-5	7
-3	-38
0	-6
-1	6
-5	14
|
-5	-1	0	-3	-5
14	6	-6	-38	7

19	-7	-26	-20	16	-29	-30	18	-8	-23	-4	-11	-26
-5	-12	-2	9	8	6	-1	8	0	-5	-10	-11	-3
13	-9	-22	-17	8	-21	-24	10	-6	-17	-4	-12	-19
3	-3	-10	-8	2	-19	-14	6	-13	-12	-1	-3	-15
10	13	6	-4	-12	-1	7	-8	-4	12	17	12	9
-8	-8	-3	3	2	-5	-5	3	-7	-8	-9	-7	-8
3	2	3	1	-5	13	8	-7	12	9	5	2	11
|
3	-8	10	3	13	-5	19
2	-8	13	-3	-9	-12	-7
3	-3	6	-10	-22	-2	-26
1	3	-4	-8	-17	9	-20
-5	2	-12	2	8	8	16
13	-5	-1	-19	-21	6	-29
8	-5	7	-14	-24	-1	-30
-7	3	-8	6	10	8	18
12	-7	-4	-13	-6	0	-8
9	-8	12	-12	-17	-5	-23
5	-9	17	-1	-4	-10	-4
2	-7	12	-3	-12	-11	-11
11	-8	9	-15	-19	-3	-26

-1	-3	-4	-2	-13	-7	4	0	-7	-1	-6	6	-12
3	8	6	-2	-1	-2	-3	-1	-1	-10	-8	-3	34
-4	-3	-2	-4	-5	-3	0	8	8	5	3	9	-15
|
-4	3	-1
-3	8	-3
-2	6	-4
-4	-2	-2
-5	-1	-13
-3	-2	-7
0	-3	4
8	-1	0
8	-1	-7
5	-10	-1
3	-8	-6
9	-3	6
-15	34	-12

-18	-14	-4	-18	-15	-5	-12	-22	-3	-6	16	-14	-24	-12	-5
4	-5	-6	15	6	-4	15	18	14	2	9	-1	20	-1	19
-13	17	15	9	9	-14	-6	3	-11	-16	-9	9	11	-5	-19
23	-40	-39	-30	-40	31	-4	12	33	19	37	-38	-15	-2	27
|
23	-13	4	-18
-40	17	-5	-14
-39	15	-6	-4
-30	9	15	-18
-40	9	6	-15
31	-14	-4	-5
-4	-6	15	-12
12	3	18	-22
33	-11	14	-3
19	-16	2	-6
37	-9	9	16
-38	9	-1	-14
-15	11	20	-24
-2	-5	-1	-12
27	-19	19	-5

-11	-5	22	9	17	6
-8	17	11	-21	11	-8
25	5	-31	3	-22	18
-1	4	-8	1	-10	9
0	22	4	-4	17	11
|
0	-1	25	-8	-11
22	4	5	17	-5
4	-8	-31	11	22
-4	1	3	-21	9
17	-10	-22	11	17
11	9	18	-8	6

-17	-19	-18	-17	-19	11	12	11	11	-19	-20	-18	-19
-32	-36	-35	-34	-35	29	26	24	30	-36	-39	-34	-36
-26	-29	-28	-26	-28	17	17	16	16	-28	-30	-25	-28
|
-26	-32	-17
-29	-36	-19
-28	-35	-18
-26	-34	-17
-28	-35	-19
17	29	11
17	26	12
16	24	11
16	30	11
-28	-36	-19
-30	-39	-20
-25	-34	-18
-28	-36	-19

2	-19	-12	12	21	3	10	-6	24	-10	-2	-34	7	-10
11	-16	-11	13	21	6	9	-8	19	-2	-6	-36	8	-5
|
11	2
-16	-19
-11	-12
13	12
21	21
6	3
9	10
-8	-6
19	24
-2	-10
-6	-2
-36	-34
8	7
-5	-10

27	-37	-18	2	26	3	-35	-2	-26	13	14
1	7	5	-1	-3	-14	14	-1	-14	3	11
17	-9	2	-6	6	-3	-11	5	-15	-6	6
17	-12	-15	2	0	6	-16	-1	-9	0	13
|
17	17	1	27
-12	-9	7	-37
-15	2	5	-18
2	-6	-1	2
0	6	-3	26
6	-3	-14	3
-16	-11	14	-35
-1	5	-1	-2
-9	-15	-14	-26
0	-6	3	13
13	6	11	14
---
3	5	-14	23
0	0	3	-4
-1	-3	8	-13
-4	-1	22	-37
3	6	-18	30
0	4	2	-4
0	4	-2	3
3	8	-18	30
-3	-8	16	-26
|
23	-14	5	3
-4	3	0	0
-13	8	-3	-1
-37	22	-1	-4
30	-18	6	3
-4	2	4	0
3	-2	4	0
30	-18	8	3
-26	16	-8	-3

-13	-4	-8	-23	-10	16	29	-11	13	-8
-5	-13	21	-6	24	0	-8	1	-39	-28
5	6	0	3	-1	-6	-3	-7	12	8
-7	16	8	11	-1	15	-20	4	-6	8
-10	20	23	-16	4	20	8	-22	-8	-9
-3	9	0	3	-7	11	2	10	-10	3
-3	7	18	-5	6	11	6	6	-37	-15
|
-8	13	-11	29	16	-10	-23	-8	-4	-13
-28	-39	1	-8	0	24	-6	21	-13	-5
8	12	-7	-3	-6	-1	3	0	6	5
8	-6	4	-20	15	-1	11	8	16	-7
-9	-8	-22	8	20	4	-16	23	20	-10
3	-10	10	2	11	-7	3	0	9	-3
-15	-37	6	6	11	6	-5	18	7	-3

-7	10	-6	0	-24	-6	-13	17	-12	21
-14	3	6	-11	-25	-22	-31	-11	-7	16
|
21	-12	17	-13	-6	-24	0	-6	10	-7
16	-7	-11	-31	-22	-25	-11	6	3	-14

3	13	-2
13	-33	-21
-12	21	32
|
-2	13	3
-21	-33	13
32	21	-12

13	-22	6	-3	-20	1	14	-2	7	-7	11	-6	31	9	31
0	0	0	-33	0	0	0	11	0	19	-11	0	-7	1	0
15	-26	8	13	-16	0	16	-21	6	-1	25	-7	16	6	35
15	-16	3	13	-26	-1	-1	15	12	-7	-10	1	10	2	13
9	-29	5	-5	-23	3	10	-8	3	-12	-6	-16	4	11	35
14	-7	-4	4	-28	3	6	16	29	-10	-2	-1	25	9	19
|
31	9	31	-6	11	-7	7	-2	14	1	-20	-3	6	-22	13
0	1	-7	0	-11	19	0	11	0	0	0	-33	0	0	0
35	6	16	-7	25	-1	6	-21	16	0	-16	13	8	-26	15
13	2	10	1	-10	-7	12	15	-1	-1	-26	13	3	-16	15
35	11	4	-16	-6	-12	3	-8	10	3	-23	-5	5	-29	9
19	9	25	-1	-2	-10	29	16	6	3	-28	4	-4	-7	14

-10	34	-7	-13	-14
-6	26	-1	7	-15
15	-22	-1	10	4
24	-30	29	14	-21
-7	22	-39	17	10
1	16	-4	-20	-11
11	-12	-8	10	4
5	1	-18	-4	9
|
-14	-13	-7	34	-10
-15	7	-1	26	-6
4	10	-1	-22	15
-21	14	29	-30	24
10	17	-39	22	-7
-11	-20	-4	16	1
4	10	-8	-12	11
9	-4	-18	1	5

4	0	2	-2	-4	3	5	2	-3
12	0	6	-7	-13	8	14	7	-8
7	2	2	5	-3	-3	-28	-1	-11
0	0	1	1	0	-2	-3	-3	1
1	-1	6	-3	4	3	6	-3	-6
24	1	12	-14	-26	15	28	14	-16
2	-8	-1	-7	6	1	-4	-4	2
-1	0	5	4	2	-9	-12	-11	2
-3	2	14	10	4	-24	-33	-31	5
|
-3	2	5	3	-4	-2	2	0	4
-8	7	14	8	-13	-7	6	0	12
-11	-1	-28	-3	-3	5	2	2	7
1	-3	-3	-2	0	1	1	0	0
-6	-3	6	3	4	-3	6	-1	1
-16	14	28	15	-26	-14	12	1	24
2	-4	-4	1	6	-7	-1	-8	2
2	-11	-12	-9	2	4	5	0	-1
5	-31	-33	-24	4	10	14	2	-3

40	-23	14
-27	-6	-18
37	8	13
|
14	-23	40
-18	-6	-27
13	8	37

13	10
15	-5
31	-9
-8	18
1	16
24	-19
-14	-1
2	-13
|
10	13
-5	15
-9	31
18	-8
16	1
-19	24
-1	-14
-13	2
